Group and class of each row:
[ -4  17 -16 -13  -6 -11  17 -17  23 -26  -6   4  -1  -8   1  -1 -15   7
   3  -3 -13 -12  -5   4  -5 -31  14 -20  22 -11 -13  -8  18  -6  45 -12
  17   4  -7   0   3   3 -11   6 -10   7  13  13 -64  28   9  -3]
Z:D
[  2  23 -35 -13 -38   7   0 -16   5 -43  28   4  10  -1  23   7 -11   7
   8  -6 -27 -16  -2   9   4 -23  16 -40  18 -16  -8   0  11 -19  64 -10
  22  -8  16 -19 -17  11  -7  52   8   3  39   2   9  18 -17 -14]
X:N
[ -1   8 -17 -18 -18  -1 -13  -8  17 -15   7  10  14   3  36  -1 -31  -5
  15  13  -5 -29  -1   7   3 -26  21 -26  15 -23  -9   6  13 -10  46  -8
  14  10  -2 -14  -2   6 -10  21 -14  -2  25   5   8  15 -39  -5]
X:H
[-14  20 -22 -23 -18   1  21 -20   2 -35  13  -3  -5  -8  -8   1 -15  25
  -2 -14  -2 -14  -5  10  11 -35  10 -30  32 -12 -15 -23  17 -16  60 -14
  36  18   4 -13  13  23 -15  22  -1   4  13   5   2  47  -1  -1]
Z:D
[  5  21   1  -6 -26   8 -18 -17  14 -27  24  14 -12   0  10  -3 -15  -2
   7   5 -17 -27   3  15   7  -3  11 -52  11 -19  -4  11 -15 -30  43 -19
  12 -12  15 -16 -15 -10 -12  45  -6 -74  34  15   9  11  -6 -11]
X:N
[ -7  17 -26 -28 -22  -8  27 -15  18 -30   9   2   8   2   3   4   7  -2
   5   6  22 -15   0   5  -3 -36   5 -22  20  -2   1  -7  24 -19  48 -13
  33  11   3 -16   9   9  -8  31 -11   8  33  -6   4  35   6   7]
T:A
[ -9  28 -14 -24 -32 -14  -1  -7  -1 -31  17  -7   9  -5  20   6 -25  -8
   1  -7   4 -23  25  -7   8 -26   7 -22  34  -6   0  -9  -6  -8  30   0
  -7  18   9 -14  -7   6  -6  36   8  -1  38  23   5  20 -14  -6]
X:H
[ -4  13 -22 -16  -9  12  19  -6   7 -23  13   7  -5 -15   6   3  -9  21
  -4 -10 -11  -6  -7   8   3 -23  -9 -21  14 -12  -2 -29  11  -5  52 -17
  25 -17   0  -3  18  17  -6  17   0   5  15   3  12  37  -5 -10]
Z:U
[-17  28 -23  -9 -28 -12  29 -15   6 -33  19  -3  11   1   2  12  -1   4
  23 -10  34 -16  -4  -2  -4 -34  14 -19  27   3  -1 -12  31 -14  51 -11
   4  32   1 -30  -2  11   8  15  -9   7  35  -4   0  19   6  -7]
T:A
[ -2  12 -17  -8 -17  -8  27  -7  14 -14 -10   3   3  -2  11   2  -9  18
  -3  -1  -8  -5   2  -5   5 -23   6   4  12  -5  -5 -15  21 -18  49  -7
  21  -6   9 -24  19  17  -6  -9 -10  13   5 -17   5  26  -7  -4]
Z:U
[-13  32 -24 -22 -30  10  -1 -19   8 -41  22   2  15   8  24   0 -34   0
 -11 -11 -13 -29   3  -3  -2   6  12 -34  28 -17 -10  -3 -19  -6  53  -4
  14 -31   9 -15 -10  18   0  52   1  -5  32  21   5  10 -20 -11]
X:N
[ -7  11 -27  -9   1  12  13  -9  16 -16  17   3  -3   0   7   8  22  -1
   9  -6   9 -28   3   5  -6 -32   2 -12  14  -3   7  -2  15   1  44 -19
  14  -5  -6 -23 -23  20 -10  46  -7   6  27  -8  10  31  -4  -4]
T:L
[  3  17 -20 -20 -25  -2  11 -15  24 -31 -15  24  17   2  37   9 -13  -7
  18   0 -38 -26   1  -6   0 -33  17 -37  21 -13  -6  -3   7 -14  48  -6
  22  11  22 -35 -27   7  -8  21  12   8  23   1   5  18 -15  -6]
X:N
[ -3  27 -21  -7 -27  -8  11 -11   1 -31  13   1  23   0  12  -2 -18   4
   9   6  -6 -21   1   4  -3 -22  21 -38  31 -10  -4   4  27 -28  48 -15
  10  12   9 -14  -8  -1 -11  22   3   0  30  15   9  10  -4  -9]
X:H
[ -2  29 -18  -5 -33 -25  21  -6   0 -40  25 -17  -2  -3  14  14 -29   9
  11 -14  11  -8  12 -10  -4 -45   8 -18  49  -6 -11 -32  18 -15  45   5
  11  33   2 -22   2  37  -3  10  -4  25  20  10  -2  26 -18 -10]
Z:D
[-15  18 -21 -13 -15 -11   8 -15   2 -35  23  -7  13  -1   8   8  -5  -2
   7 -18  30 -25  20   4  -4 -29   1 -16  53  -2   0 -23  11  -2  47  -5
   8   9  -2 -23   4  27  -9  34  -1   8  31   3   5  25  -8  -9]
T:A
[ -1  16 -17  -8 -13  -4  20  -6   7 -19  -8   4   6  -9   2   4 -12  14
   5  -5  -4  -8 -18   4   0 -28   4 -18  23 -12  -9 -16  22  -8  42 -12
  17  10  -1 -14   3  16 -13   0 -12  13  10  -3  -1  33  -7  -5]
Z:U
[-18  27 -19 -11 -12   0  12 -16  10 -34  21  -9   3  -1   3   5   1   7
  13 -16  31 -23  -1   8  -3 -36   4 -22  30  -9   2 -10  16 -21  57  -6
  25   5   8 -19   4  24  -8  37  -5  11  39  -5   3  40   9  -5]
T:A
[-10  26 -15 -14 -17 -70  20 -13   9 -44   8  -4  13 -11   0   7 -20  17
   5 -10  -8 -18   4  -4  -4 -32  12 -17  45 -10 -14 -23  10  -7  51   3
   1  13   0  -9   4  -5  -1  11  -1  13  31   8   4  36 -13  -1]
Z:D
[-24  29 -18  -3 -55 -19   9 -15 -10 -61  34  -8  28  -3  24  12 -44   8
  11 -21   5 -33  29 -12  -4 -31  19 -35  58 -11 -16 -27 -10  -8  69   3
   6  19   3 -26   0  26  -6  34  22   9  39  11   9  21 -23 -10]
X:H
[-13  33 -27 -12 -48   3  19 -18   6 -44  32  -9  16  10  25   9 -34  -2
   7 -10  -5 -34  20   1   1 -18  25 -44  39 -10 -11 -12   5 -16  64  -2
   3  -4   8 -26 -14  13  -8  34  19   2  29  17   8  24  -6 -12]
X:N
[-12  30 -19  -6 -32   4   4 -13  -3 -39  26  -1  17  -3  16  -1 -30  11
   4  -4  -9 -11  33   4   9 -10   5 -51  25 -16 -10   1  -4 -10  51  -7
   1   6  36  -8   0   4 -10  26  14  -1  25  13  12  24  -7 -10]
X:N
[ 38  15 -17 -12 -12  -1  11  -8   6 -34  13   3  -2  -1   5  -1 -16  17
   4 -14  -1 -13  -3  -1   1 -28   9 -20  24 -23  -4 -22   6 -12  52 -15
  21 -11  -4 -10  10  19  -2  12   0   8  14   0   2  32  -9  -6]
Z:D
[ -9   7 -19 -14  -1  -8  16  -8  14 -14   2  -2  13  -3  -5   9  10  -2
  19  -2  27 -11  -6  -4  -6 -41   8 -16  24   5  15 -13  17  -6  33  -9
   7  32  -6 -25  -3  18  -8  13  -7   7  21  -5   2  31   9   5]
T:L
[  2   9 -24  -8 -18  11  10  -7   9  -1  13   5  11   0  13  -5  -4  -7
  13   8 -22 -24  -4  -2   0 -17  19 -37   8  -6  -6   4  12 -11  35  -3
  10  14   9 -14 -13  -2 -10  24   2  -7  28  -5   8  15   4  -1]
X:H
[ -3  20 -17 -11 -42  -8   9  -9   7 -24  -2   2  28   5  34   4 -19  -8
  14   8  -4 -16   6 -17  -1 -24  16 -27  27  -9 -11   2  13  -5  78   8
  10  24  12 -22 -21   5 -15  11   9  13  25   6  12  14 -14  -8]
X:H
[-12  23 -12  -8 -21  -4  16  -2  -8 -27  35 -10   8  12  -6  -1 -12   5
   5 -17  46 -12   6   6  -3 -17 -11 -27  17   7   2 -17   5 -12  36   2
   2  15 -10  -5  18  18  -2  40  -8  -2  -3   9   9  23  -3  -7]
T:L
[ -2  17 -10  -7 -42  -5 -13 -11  10 -35   6   1  12   3  27   6 -27   6
   1 -12 -22 -21  14   8  -1 -16  18 -31  19 -18 -10 -11   1 -12  43  -5
  12   1  16 -11  -9   1 -16  30  14   7  29  18  11  16 -14  -8]
X:N
[ -8  22 -27  -8 -12   1  15 -10   7 -29  22   0  15  -7   5   6   2  -1
 -11 -19  25 -23  -3  -6  -6 -42  -4 -26  29  -2 -11 -16  15  -9  63 -15
  15  23 -11 -24  -2  30 -13  35   3   4  20   0   2  41  -5  -3]
T:L
[ -3  34  -3 -13 -25  14   5 -12 -10 -38  16 -37  14  -4  24   4 -19  -1
   8 -16 -19 -20  11   0   1  -9  14 -39   8 -13  -5  -9 -15  -4  52  -2
  11  -5  11 -17 -20  11  -4  23  13  10  29  14  10  -7 -17  -3]
X:N
[ -2  26 -29 -12 -39   1  36 -15  14 -38   6   5   6  -5   1  -6 -36  27
  -4  -1 -20  -5  -5  12  -5 -38  11 -33  31  -8  12 -15  31 -19  70 -20
  32  -3  -3 -10  24  20 -22   5 -10  12  16  -5   7  47  -3  -6]
Z:U
[-11  26 -22 -14 -22   0  15 -14  10 -41  34 -18   5   8   7  14  -3   5
  15 -15  26 -18  -7   8   7 -53  -3 -16  40  -2  -5 -21  21 -18  59 -11
  17  26  16 -25  -4  33  -3  55  -9   4  43   0  -2  38  -2  -3]
T:L
